How the units are linked:
at | na ge ki ga
ft | zm cd hs hc
gj | mj lq tq cp
ng | nc nl nj hf
rr | cp qn fl sm
pg | zz lh zc dt
nm | hp fb mn qj
tr | rq mj rh gb
qg | hl zp hp nm
qc | cl gd nc ng
lt | cf sq bf dd
tg | rf mh rq tr
gd | fz pp qc nl
nb | jj zz zn fd
sg | jr rf mt jd
rq | sg tg jd rh
tn | nt fm qn sz
hz | zs dd jr sg
zl | cr fg mh qp
hl | ft qq hc hp
gg | fg zm rl bc
fj | nm hh qj bh
zj | bn rh jb bz
fs | gj nt cp rr
qp | mh rl mj gj
dd | bf sf hz rf
bc | rl hs lq nt
sq | rc nc lt sf
bn | nr jd pc jb
rf | hz mr sg rq
zp | qq jj qg fb
jd | mt rq bn zj
rh | jd tr zj lg
sz | qn ld ll zb
cr | sf hf mr mh
mt | pp sg nr bn
jj | hb sm zp zn
gh | jt jb fg gg
zs | pg bf dt jr
tq | tr gj gb hq
mr | dd cr rf tg
hq | gb cp rd hb
gb | rh tq lg rd
fd | zn zc hh fz
pc | nl bn jt gh
qq | cd hb hl qg
rl | zl gg qp lq
rt | bc hc nt tn
qn | fs tn rr ll
nr | gd mt nl pc
cd | bz rd ft hl
sf | lt nj dd mr
ll | rr sz sm zz
rc | mz bh cf lt
fb | qg zn nm fj
dt | zc zs sr pp
fg | hf gh zl rl
jb | pc zj gh zm
zb | ll tt zz pg
cl | fj fz bh nc
mj | tg qp tr tq
tt | sz mz zb lh
zz | sm zb nb zc
mz | ld qj tt cf
nt | lq rt fs qn
fm | rt hp tn ld
cp | tq fs hq fl
bz | jb lg zm ft
zc | nb pg fd sr
fz | hh sr cl qc
hb | rd fl qq zp
jr | dt hz pp mt
rd | lg hq cd qq
sr | fd dt fz gd
lq | qp bc gj fs
fl | hq rr hb jj
hc | hs hl rt fm
hf | nj jt cr zl
cf | tt rc lh bf
hs | gg ft bc rt
nc | bh qc sq nj
nj | sq ng sf cr
bf | lh lt zs hz
zn | zp nb fb hh
pp | sr jr gd nr
jt | ng pc hf fg
lh | zb cf pg zs
bh | qj cl rc sq
mh | mr zl tg mj
zm | gh bz gg hs
hp | hc qg fm mn
lg | zj gb bz cd
qj | mn fj mz rc
nl | qc nr ng jt
ld | tn mn sz tt
sm | fl ll jj nb
hh | fb fd fj cl
mn | fm nm ld mz

The rows follow the links: the fewer symbols apart two units are, the more alike their rows tend to be.

Each row is also shifted at random along 11 hidden directions that mean nothing.

Some units, each with a row of numbers:
lg: [-47   2 -18   5   6  20 -16  -4  47  -8 -15  -6 -19  -7 -12  -3  73  -1  13  22   8  29  68 -23  -3 -33   0  -1   4  22  -3 -12   1   8 -27   4  23 -19   4  12 -33  -9  -3 -13  30  44   5  -3   2  -6  24  29 -23  -7 -19  16  15  16  -8 -40  -9   2  13 -20   0  10]
lt: [  1  11  -2   6 -40  44  40  54  -1 -28  11   8 -40  15  -8  -4  55 -50  -2  -3  -5 -13   0   8   0  -4  -2  10  -1  22 -22 -47   9  23 -21  -3 -24  -6 -10   9 -32  12  -1  -7  63  30  -2   2  37 -17  18  -6  70  -1  -9  19 -12 -22  48 -23  53   3  19  13 -25  80]
gb: [-40  -9 -14 -16   9   0  -4   2  29 -19 -17  23 -13 -10   0  11  38 -20  23  -2   7   9  13 -10 -13   1  -3  -5  -8  10   7   9  -6  -4  -8  16  12 -10   3  -4 -10 -17  21 -24  10  26   5  -1   3 -14  16   6  -8 -25  -9   8  -1  31 -17 -10 -26  -4   3  -5   3   8]
bn: [ 33   4  -2  12   9   3 -27  -8  -1  -2 -21  14 -17 -17 -19  15  27  10 -10  -1  -3  -2 -14   8   3  -8 -33 -13  23  -4 -15  -6  -2 -17  27  -7 -16 -20  -8  23 -14   3 -34  26 -11   9   1 -11 -35  26  13  18 -16  -1 -21  26  -9  18  25 -20 -13  -7  12 -22 -22  19]
cd: [ 23  -8   5 -53  32  18  23 -18  35  31 -22  27   6  -8  10  14 -28  14 -12   8 -23   1 -15  35 -33 -14 -14  -5  31   6  18 -22 -21 -55 -20  -8  22  -2  13   9  37 -19  -4  35  26   3 -15  -4 -13  -3  43   1 -35   7 -48  38  26   9  12  13 -11 -32 -27  -2  24  -2]
rl: [-64 -14   6 -24   6   0 -20  -9  -4   8 -17   7  21  18 -35 -31   4  12  46 -20  10   3  12 -19 -42  14   6   0 -25  10 -17  26   4 -14 -41  24  17  10 -27 -25  15 -13  62 -19  -4  -3   8 -21   9 -17 -23  -6 -40 -26 -11 -14   8  49 -30  22  -8  11  -6  13  25 -71]
rd: [-31 -18   9 -46  25  -1   0 -22   9  -8  21  12  12 -15  35  13 -12   6  13  19 -27 -19 -29  25 -40  -6 -20  23  59   9  38  20 -33 -17 -14 -22   5  13  21  10  22 -11   4  33  46  -4   4  11   1 -62  14 -14 -26 -10 -30  24   5  11  -4  35  23 -20 -30   2   0   5]
tq: [ 24 -13 -12 -14 -13 -30  -9 -17  -6  -1   7  17   2   5  -5   3  -7  -6  25 -12  10   0 -18 -20 -22  12   0   4   2   0  10  36 -11 -15  -4  34  24   1 -21 -19   8 -17  30 -20 -20  11  25 -17   9 -13   5 -21  -5 -29   6  -6 -18  26 -36  12 -29  -6   2  -4  10 -31]
qp: [ 15   4 -10   8 -31  -7 -31 -35   8  17   6 -49  27 -20 -23 -35   9  92  28   6  11  27  56 -22  -6 -26  -5   6  26  -4 -21   3   4  -8 -16 -25  35   0 -17 -14  13 -24 -27  -9  -9  17   5 -15  -9  17  12  30 -58   2 -44  -9   9  18 -30 -12 -11  -1  -4 -36  31 -45]
qc: [ 27  17  15  -9  -1  31   7  -8  -9  30  16  15 -37  20  -4  55 -16 -37 -66  12 -10  -3 -40   3 -29  -3  -2  28  60   1  -8 -44   4   2  -7  -4 -20 -19   1  12 -11   8 -25  60  21  31  17 -15  22   1  41 -38  39  -1 -10  57 -21 -20  50  -8  24 -15  -3   1 -29  20]
mn: [ 11  19   6  -3   3 -22 -56 -32  -6  27   7  14  -1 -10 -20  -3   3  20 -17  15  16  34 -10 -14   3   9  20 -19 -17 -32  -6 -13  -1 -14  28  27  18   7   3 -18  33  -5 -26  23 -54 -22  -6  -5  -4  43  29 -41  -4  26  12   3   3  -1   4 -16 -28  11 -25  14  48 -45]
gj: [  8  -2 -12 -11 -31 -10 -35  -4 -11 -23  19   7   4  -5   2 -14  24  20  12  25  17  14  -3  -9 -32  -1 -16  12  17  14  -3  16 -22  -7  -7   5   0  -1 -15   1  -5 -23 -12  16  18  21  20  -4  11 -21  12  -8  -1  -5 -34  -1 -10 -12 -13   6  20  -9  -6 -19   5   1]
mt: [ 29   3   4  26   8   7  46  40  12   9 -12 -31 -11  -8   1   1 -31  -8 -28  14 -15  20  29  24  25 -20  -5 -36 -41  29 -19 -35  27  10  10 -11  19 -36   3  19  -3  22  -2 -12   6  19 -13  16  -1  28  -1  16  21  14   3 -15  -1 -47  26  -4  28 -22  17 -16  -6  38]
jt: [-56  -5   0  -3  25   1  12   5  33 -17 -25  11  -9 -38   6  11  28   8  20 -18 -21 -11  -3  25  19  -3 -26 -26   8   0   7  -5  11 -26  23 -20   8 -13  13  15   2   4  -6 -13   9   1 -15  10 -27   3  10  37 -27 -11 -23  22   3  40  10 -14 -19 -13   5  -8 -12  39]
bf: [ 57   9  -2  12   9  33  13   3   6   3 -31 -13  -2   5  25  55 -40   3 -72 -14  17  -3  -6   3  12  15   8  25  22 -15 -10 -34  22  20   8 -45 -56 -12  35   8 -27 -12 -36  19 -10  17  -5  13 -10  35  -8  39   8   7 -13  12   4 -20   9  -5 -18  -7  11 -21 -51  14]
nc: [-41   6  23 -19  20  23  -7 -26   6  16  24 -11 -21  -6  14  47  -7  -9 -34   5 -27 -15 -25   3 -27  -1   3  31  73  -5  12 -26  11  14 -10 -30  -7  -1  31   2   0  10 -14  39  29  17   9   7  21 -28  23 -24   1  -9  -9  48 -11  13  24   6  22 -10 -17   5 -20  -2]
hh: [125  13  -6  21 -53 -19 -13   7 -51   8  21 -39  55   1   0 -40 -49  72  -4   3  11   9 -17  -2   8  10   2   3   2  -3 -29   7  -3 -22   0 -20 -22  26 -12 -17   7  -6 -28  18  -8 -33  16  20   4  19 -35  20 -12  28 -28 -29  13 -41 -16  24  31  13 -18 -13   8 -36]
nb: [ 17  -4  -1  11  46 -14  49 -14  32  25   4  20  -7  16   5  55   2 -90   9 -23 -22 -14 -17 -24  30  -1  39  10  19  -6  26  15  -3  -3  -7  33  20  -5   7 -14 -20  30  62 -26   5 -15  32   6  12 -33  -6 -14  -6 -44  66  37   0  55 -14 -18 -50  32   1  39 -37  -9]
gh: [ 29  -5 -22  28 -21   1  -5  13  -3 -37 -10  19 -26  -2 -19  14  64 -32  25 -16  20 -11  -1 -19  11  -3 -22  11  12  -2 -18  19 -11  17  16   9 -28 -19 -29  12 -43  -4  -7 -24  -1  26  16 -20 -17  -2   1  18  14 -33   8   9 -27  33   4 -33 -26  16  37 -17 -43  45]
rq: [-91 -10  30 -49  35  13 -59 -14 -27   8 -30  45  13   1 -39 -18   2  24  15 -15 -11 -16 -58  23 -67  30 -34 -14   3  -3 -21   9  -5 -51 -10   7 -25  13 -14  -1  36  -7  21  54  -2 -30 -11 -16 -21  -5 -10 -19 -47  -2 -46  23   9  51  23  36  12  -2 -30  18  23 -58]
rt: [ 36   6 -14   6 -31   7  -9   0 -11  -8  -3  35  -6  42   0 -21  18  -1 -19  16  37  -1   6  -7  -3  -8  -9  16  -6   8   9  10 -23 -11 -10  21 -21   2 -31  26 -25 -15 -24  35   4   7   7 -33  -7  15   0  11  21  23 -12  -4   6 -49  -1 -18  11  -9  25  -9 -16  21]
ft: [-52  -8 -22 -12 -10 -17  21   2  20 -23   1  10   7 -13  44   4  -9   7   6   9   9   2  13   8   7  -4  -7   3   0   7  37  24 -13  -6   5  -2  10   1  17   8  -4 -25  -9 -21   7  16  -3   7  -2 -14   9  22   4  -1 -13 -13   4 -21 -34   6 -14 -21   3 -18   6  30]
gg: [-18 -10   1  -1  -1  -1   7  -9 -18  19  35 -59  21 -12   9   7 -51  23  -6  42 -16  19  27  -1 -31 -34  -9  28  43  16  -9  12 -18  39 -20 -31  11 -11   9   0   9  -5 -11   3  21  24   8   6  10 -40   4 -20 -12  -6  -4 -13 -13 -29  -2  38  34  -4 -20 -30  19 -22]
qq: [ 11  -4   1   1  -1  10  15 -30  13   9   6  11  20  51   4 -17  11   3  12  -7  18 -23  21 -16  -2 -14  10  45  35   5  26  27 -17 -12 -40  -3  -1  14 -30  15 -19  -4  21  29  28  -8  22 -37  -3 -26 -24  28 -32  -6  -7  13  21   3 -24 -14   3   7  21   9 -40 -13]
cl: [-34  15   9   1  -4  27 -31   9 -36  26  -9 -16  -8  23 -16 -20 -20  12 -45  20  -5   8  12  -3 -17  -2   5 -11 -28   6 -17 -26  18  17 -21  13 -24  19  22   3 -12  11 -26  18 -10  -4 -21   6  10  30 -13 -10  27  48  11 -19  18 -49  22  14  32   6  -9   2  38 -38]
cr: [ 15   0   8  24  24  -9 -25  -3  -4   4  -7  -1 -28  -3 -18  11  17 -19 -13   7 -15   1   0  -4   7 -10 -16 -27  -8  13  -5   2  14   5  19  18  10 -24  -6  21 -20  29   1   9 -19   9  10  -3 -15  16  -7  -2  -2  -4  22   6 -14   6  15 -12   1  -6  21  -9 -20   0]
ll: [-29  11  16 -26   7 -16  18 -40  -8  63  25  26   9  23 -13  14 -56 -13 -15   1  -4   7 -36  -1 -16   1  28  14  22 -29  14   0 -17 -28  -1  31  32  11 -18 -22  52  -3   9  30 -28 -26   2 -34  11   3  40 -67   5   5  21  27  -5   1  10   9 -25   5 -33  33  48 -44]
qn: [-16  -5   5  -9   5   0  -1 -32  26  -8  10 -11  22  -5  17 -21  15  40  30  -6   7 -12  28   3  15  -8   9  23  24 -21  27  10 -12   4  -3 -33  13  20   4   0  21 -12  -8   2   7 -20 -14  -7 -15 -15  -1  19 -39   5 -11  -5  18  17 -20 -10  -9   3  -4   6   1  -1]
rf: [ 20  -8  14   8   5 -36  -6 -21  -9  -1  30 -25  10 -24   8   5 -20  26  22 -12 -28 -19 -27   7   3   4 -15  -5  38   1  12  25  11 -13  21 -17  28  -6  -6  -4  14  17  11   4  -5 -10  24   7  -1 -21 -12  -3 -27 -24  -4   5 -21  27 -14  16  10 -13  -2  -7 -20 -11]

From each start, follow one symbol. Which unit do you reach?
Answer with the unit's name.
[ 33  -5  10   5   4  14  23  28 -24   7  -8 -30  33  24   7 -32 -75  14 -30  26  27  19  30  23   4  -2  15   3 -66   0 -19 -11  -7  41  -5 -21 -23   1  -1   5  30  -5  -2   5 -22 -23 -39   1  -8  23 -29 -11  19  40  17 -65  13 -79  12  33  32   1  -5   1  26 -10]
na: rt
[ 29   1  10  -1 -23  -1 -31  -9 -43  11  28 -12   8  30  -9 -47 -23  27 -14  40  14   5  13   3 -21 -16  -6  11 -13   3   0   9 -23  22  -9   8  -2  16 -22  14  18   0 -27  38 -11 -12 -12 -24   0   5  -7 -36  20  42   9 -37   1 -67  12  19  48  -5  -2  -3  33 -22]
ga: zp
[-15   9  14  -8 -19  -9 -41 -22   2 -20  17  30 -14   5 -10   6  48   6  15 -31  12 -17 -41 -20 -18  37   3  12  31  -6   2   2  20 -27   2   8   2   3 -21 -14  -5  -4  19  28   6   4  36 -12  24 -11   0  -7  -9 -28 -30  35 -17  47 -11 -18   4  -5   8  15 -40 -11]
ki: jr
[  2   1   6  -4  23 -11  44 -19   4  29  36 -10  29   0  28  42 -42 -28  -3   4 -33 -12 -36   2   3  -9  19  33  72  -3  21  13 -19 -13 -12 -15   4   8  17 -10   2  16  21  19  38 -22  32  20  16 -57  -1 -15 -19 -22  13  43   4  16  -3  18   3  20 -33  21 -24 -10]
ge: tt
[-38 -27  25  -9  70   9   6   5  25 -34  10 -36  18 -24  33  16   1 -32  28  11 -17 -12  18  16   7   5  22  20  -8  -7  18  10 -11  70   1 -50 -14   6  48  -4  21  19  45 -20  23 -27 -21  44  -3 -65 -37 -15 -25 -20  42 -24   6  29  -2  29  17  23 -21  29 -21   3]
ki: qg
[-36  -2   5 -29  29  34  58  35  46   3 -65  30  13 -27  -2   1 -10  21   3 -30 -15  -1 -12  61   5   8 -27 -38 -18   8 -19 -45  16 -72   3 -36  -5 -19   4  14  29 -13   4   8  29  -8 -37   9 -32  30  18  59 -38   5 -76  33  31  24  33  -4 -11 -27  -9   0  -2  46]
ge: jt
[-33 -17  -1 -16  28   7 -26   4  20 -24  -4 -12   3 -15  15  -3  22  -1  13  29  -4  13  29  -1 -26  -9  -7   0  -6  26   8  10  -9  21 -20 -12   4  -5  25   8  -8  -4  18  -2  30  18   1  25   4 -37 -11   7 -24  -8 -11 -11  11   3 -15  17  20  -6  -9 -10  -2  -7]
ge: bc
[ 22  -5   2 -23  24  -5  22 -44  20  50  -8  10   0  14   8   7 -46  13 -17  -3 -13  -8   7   9   3 -21   4   1  19 -16  39   4 -12 -26  -4  12  38   9   2   8  30  -5 -12  10 -27  -8 -17 -27 -21  20  28  -7 -18  17  14   9  16  -5  -9   1 -39 -23  -2   0  31 -24]
na: hs
[-14 -13  24 -11  35   4 -72  38  -7 -68 -44  24  -5 -13  -1  -2  26 -11  -1 -27  28  -2 -36   8 -20  79   1 -34 -91   3 -26  -7  39  18  25  -4 -49  -4  23 -13   3   0  49  -1 -30 -16 -10  39   2  16 -59   3  -3 -13  -8 -38  -5  28  -5  23  13  -4   3  20 -37 -18]
ga: rf
[ 36 -13 -12  -1  -8  11  83  26 -16  22 -17 -13  28   9   5  28 -94  -9 -17 -13   4  -2 -15  23  -9  -7 -12  23  13   1 -25   6 -16   0  -7 -26 -26 -22 -20   0  11 -19   6 -14   2  11  -4 -14 -12  -1  -2   9   7 -20 -12  -5 -14 -19   9  35 -12  -7   1 -21  -9  16]
ki: jb
[-24 -21   2 -10  22 -21 -41 -16   0 -28   2  -2 -25 -48 -16   9  49  -9  58 -19 -26 -19 -16  -7  -9   6 -22 -15  12 -20   5  28  -7  24  29   6  14   3   9 -13  14   6   9 -45 -23   3  -8   6 -18 -24  11 -26 -15 -38  29  -3 -31  82  -6   5 -34   9  -3  -1  17  -6]
na: pc
[-50   5  10   5 -22 -15  15   7 -15   5   6  13  22  30 -12 -32 -18  16  15 -21   8  -9 -15  -1  -8  18  -1  -6 -16  21  -7  18  21 -43 -17  16  16  -2 -44  -5   0   3  41  13   8 -12  28 -20  16  -2 -32  15 -11 -10 -27  -1   1  -3 -16   8  25  -9  12   9 -17 -20]
ga: jd
[-10 -13  17 -17  41  34  63  16  33  -1  -1  -5  19   9  16  10 -12 -37  10   4 -10 -10  14  28   2 -12  18  29  11   2   4 -18 -20  22 -26 -40 -13  -2   9   6  21   6  36   7  53 -16 -18  10   1 -46  -4  -3 -12 -10   3  12  18   6  24   8  21  13 -15  30 -21  32]
ge: zp
[-55   3  -9  13  -9  -7  36  33  11 -18 -24  -3  12 -21  24  -5 -29  27 -12  -9   8   9   8  30  32   8 -16 -29 -35   7  -4  -7  23 -21  28 -22  -4 -19   5  13   1  -8 -16 -16  -8   2 -18  12 -18  32  -9  49   3  13 -32 -17   5 -31  -2  -1  -1 -24  13 -22  -8  43]
ki: rf
